Below are the code and all the weights of a small trained network. Each question names an input and a target symbol and asks about switching units off, where a switched-off unit gives its printed mean instead of its output.

import numpy as np


def w(rows, s, z=0):
    codes = np.array(rows[::2]) - 128.0
    scale = np.full(codes.shape[1], s)
    scale[-1] = z or s
    return codes * scale


def norm(h):
    return h / np.sqrt((h * h).mean(-1, keepdims=True) + 1e-5)


def f(y):
    return np.maximum(y, 0)


def softmax(a):
    e = np.exp(a - a.max(-1, keepdims=True))
    return e / e.sum(-1, keepdims=True)


def log_softmax(a):
    a = a - a.max(-1, keepdims=True)
    return a - np.log(np.exp(a).sum(-1, keepdims=True))


def net(x, mask):
    ids = ['αβγδεζημξπτψω'.index(c) for c in x.split()]
    T = len(ids)
    res = E[ids] + P[:T]
    r = norm(res)
    for j in range(2):
        rows = slice(2 * j, 2 * j + 2)
        q, k, v = (r @ M[0][rows].T for M in (Q, K, V))
        z = softmax(np.where(np.tri(T) > 0, q @ k.T / 2**0.5, -1e9)) @ v
        o = O[0][rows]
        res = res + np.where(mask[j], z, o[:, -1]) @ o[:, :-1]
    y = f(norm(res) @ A[0][:, :-1].T + A[0][:, -1])
    res = res + np.where(mask[2:6], y, B[0][:, -1]) @ B[0][:, :-1]
    return log_softmax(norm(res)[-1] @ U[:, :-1].T + U[:, -1])


Q, K, V, O, A, B = {}, {}, {}, {}, {}, {}
E = w([
[35,125,184,238,61,125,177],'α',
[95,107,95,140,129,156,151],'β',
[146,148,109,147,112,152,172],'γ',
[129,115,89,147,118,128,177],'δ',
[139,97,98,151,116,148,169],'ε',
[72,74,130,100,188,177,68],'ζ',
[98,131,101,162,142,112,146],'η',
[169,89,254,149,144,205,179],'μ',
[65,84,83,144,148,133,133],'ξ',
[75,82,139,137,178,147,144],'π',
[30,72,135,139,176,152,55],'τ',
[148,186,125,129,166,142,73],'ψ',
[146,74,100,129,230,119,146],'ω',
],0.0086)
P = w([
[116,152,83,194,136,208,173],'0',
[95,116,108,243,153,200,89],'1',
[137,212,131,110,165,128,189],'2',
[88,41,109,7,64,148,114],'3',
[120,101,116,240,128,180,78],'4',
[166,188,174,90,142,51,151],'5',
[125,53,121,86,86,163,130],'6',
[143,82,127,220,99,153,61],'7',
[198,88,204,68,37,42,99],'8',
[136,98,10,47,117,140,129],'9',
],0.011)
Q[0] = w([
[119,138,185,43,114,57,155],'head 1',
[168,96,146,205,66,101,64],'head 1',
[112,131,76,209,171,246,145],'head 2',
[100,23,101,76,7,195,101],'head 2',
],0.013)
K[0] = w([
[132,173,79,92,197,94,137],'head 1',
[145,142,252,151,108,74,128],'head 1',
[116,70,90,148,89,194,100],'head 2',
[190,96,141,144,132,60,69],'head 2',
],0.015)
V[0] = w([
[172,125,112,145,201,115,47],'head 1',
[44,131,92,158,136,105,118],'head 1',
[175,88,12,121,208,75,115],'head 2',
[141,210,57,124,104,111,55],'head 2',
],0.011)
O[0] = w([
[109,181,123,140,181,93,109,167],'head 1',
[207,98,139,113,69,65,96,253],'head 1',
[120,138,7,83,188,95,140,138],'head 2',
[196,206,40,155,81,184,71,70],'head 2',
],0.015,0.006)
A[0] = w([
[243,82,141,175,15,156,15,6],'neuron 1',
[215,170,199,201,254,35,53,249],'neuron 2',
[217,199,148,14,164,110,228,199],'neuron 3',
[72,134,158,44,97,124,45,205],'neuron 4',
],0.0039,0.0016)
B[0] = w([
[22,154,115,52,151,150,115,208],'neuron 1',
[167,181,128,99,105,177,203,254],'neuron 2',
[1,136,101,189,106,182,49,170],'neuron 3',
[170,148,99,216,64,190,222,193],'neuron 4',
],0.0091,0.0054)
U = w([
[86,143,206,198,143,77,42,174],'α',
[224,160,106,131,158,230,109,222],'β',
[109,188,139,168,89,246,169,34],'γ',
[126,126,68,205,121,147,217,106],'δ',
[199,113,182,192,110,149,205,105],'ε',
[220,85,142,75,209,127,200,197],'ζ',
[169,126,29,81,69,88,179,10],'η',
[22,94,163,192,208,189,146,162],'μ',
[225,177,144,78,64,24,166,128],'ξ',
[105,204,143,114,164,105,215,253],'π',
[103,42,167,106,52,126,57,107],'τ',
[126,202,71,43,60,193,59,62],'ψ',
[67,97,46,86,234,36,97,129],'ω',
],0.013,0.006)

Each question gives the input, a string of symbols that net reads in full, and the target symbol t.
The units are the heads (2 rows each of Q, K, V and O) and the neurons (one row each of A and B). Each row of codes is followed by its name. A weight is (code - 128) times the scale printed after its matrix; where a second scale follows, it is the last column's (O, A, B and U).
mask holds one flag per unit, heads first, then neurons. A switched-off unit (its flag False) gives its mean, the last column of its rows in O or B, instead of its output. The means were averaged over made-up inputs and are rounded, as every weight is.
A unit's drop is (log p(t) with every unit on - log p(t) with that unit switched off) / (log p(t) with every unit on - log p(t) with every unit switched off).
The circuit of an input: a set's keep is (log p(t) with only the set's units on - log p(t) with every unit switched off) / (log p(t) with every unit on - log p(t) with every unit switched off). Starting from all 6 units, units are removed one at a time, each time the one whose removal leaves the highest keep (on an exact tie, the one counted first), for as long as the keep stays at least 0.8.
circuit, biggest first: the units of the circuit, biggest drop first
unit that matters most: the unit with the biggest drop
k most important neurons: the k neurons with the biggest drops, biggest first
heads that matter: for each layer, one digit per head in row order, 1 if its drop is at least 0.15 and else 0, layers parted by /
input τ τ τ ζ τ τ η τ τ ε, target τ: unit that matters most	head 2
input ζ ζ ζ τ ζ, target β: circuit, biggest first	(neuron 2; head 1; neuron 3)
input γ ζ γ τ τ τ, target γ: circuit, biggest first	(head 2; head 1)
input ω τ τ τ π β ψ π, target ε: heads that matter	10
input ζ τ τ η τ ψ ζ ζ τ δ, target τ: circuit, biggest first	(head 2; neuron 2)
input η τ ε ξ τ ω ζ α β, target ω: heads that matter	01
input τ ζ ζ ξ τ ε ζ ψ τ, target μ: heads that matter	10
input η τ τ, target ψ: heads that matter	11
input ω ε τ τ ω, target ζ: circuit, biggest first	(neuron 2; neuron 4; neuron 3)
input τ ζ π ζ γ, target γ: circuit, biggest first	(neuron 1; neuron 2)
input ω ζ ζ ψ τ α ψ ω, target τ: circuit, biggest first	(head 1; neuron 2)
input τ τ β ζ τ ε, target τ: circuit, biggest first	(head 1; neuron 3; neuron 2)
input ζ τ ζ η τ τ, target π: 2 most important neurons	(neuron 2; neuron 3)
input β ε τ ω ζ τ μ ε, target μ: unit that matters most	head 1
input η τ ζ, target ψ: circuit, biggest first	(head 2; neuron 3)
input τ α ζ η τ ζ, target π: circuit, biggest first	(head 1; neuron 2)
input τ π ε ζ η, target ξ: circuit, biggest first	(head 1; neuron 2)
input ζ τ ζ τ ω τ τ γ, target γ: heads that matter	11
input ω π τ η β, target ψ: 3 most important neurons	(neuron 1; neuron 2; neuron 4)
input τ τ ζ ω α, target τ: unit that matters most	head 1
input τ τ τ τ α η τ τ ζ τ, target τ: heads that matter	01
input ω η τ τ ξ τ τ ζ ζ ζ, target ζ: heads that matter	11
input π γ ζ ω, target ω: heads that matter	01
input η τ η τ γ ζ, target ψ: heads that matter	01
input τ ζ τ ω τ τ ζ η, target ξ: circuit, biggest first	(neuron 2; head 1)
input τ ζ ε, target ξ: heads that matter	10
input η ψ ω τ η δ ψ, target ψ: heads that matter	01
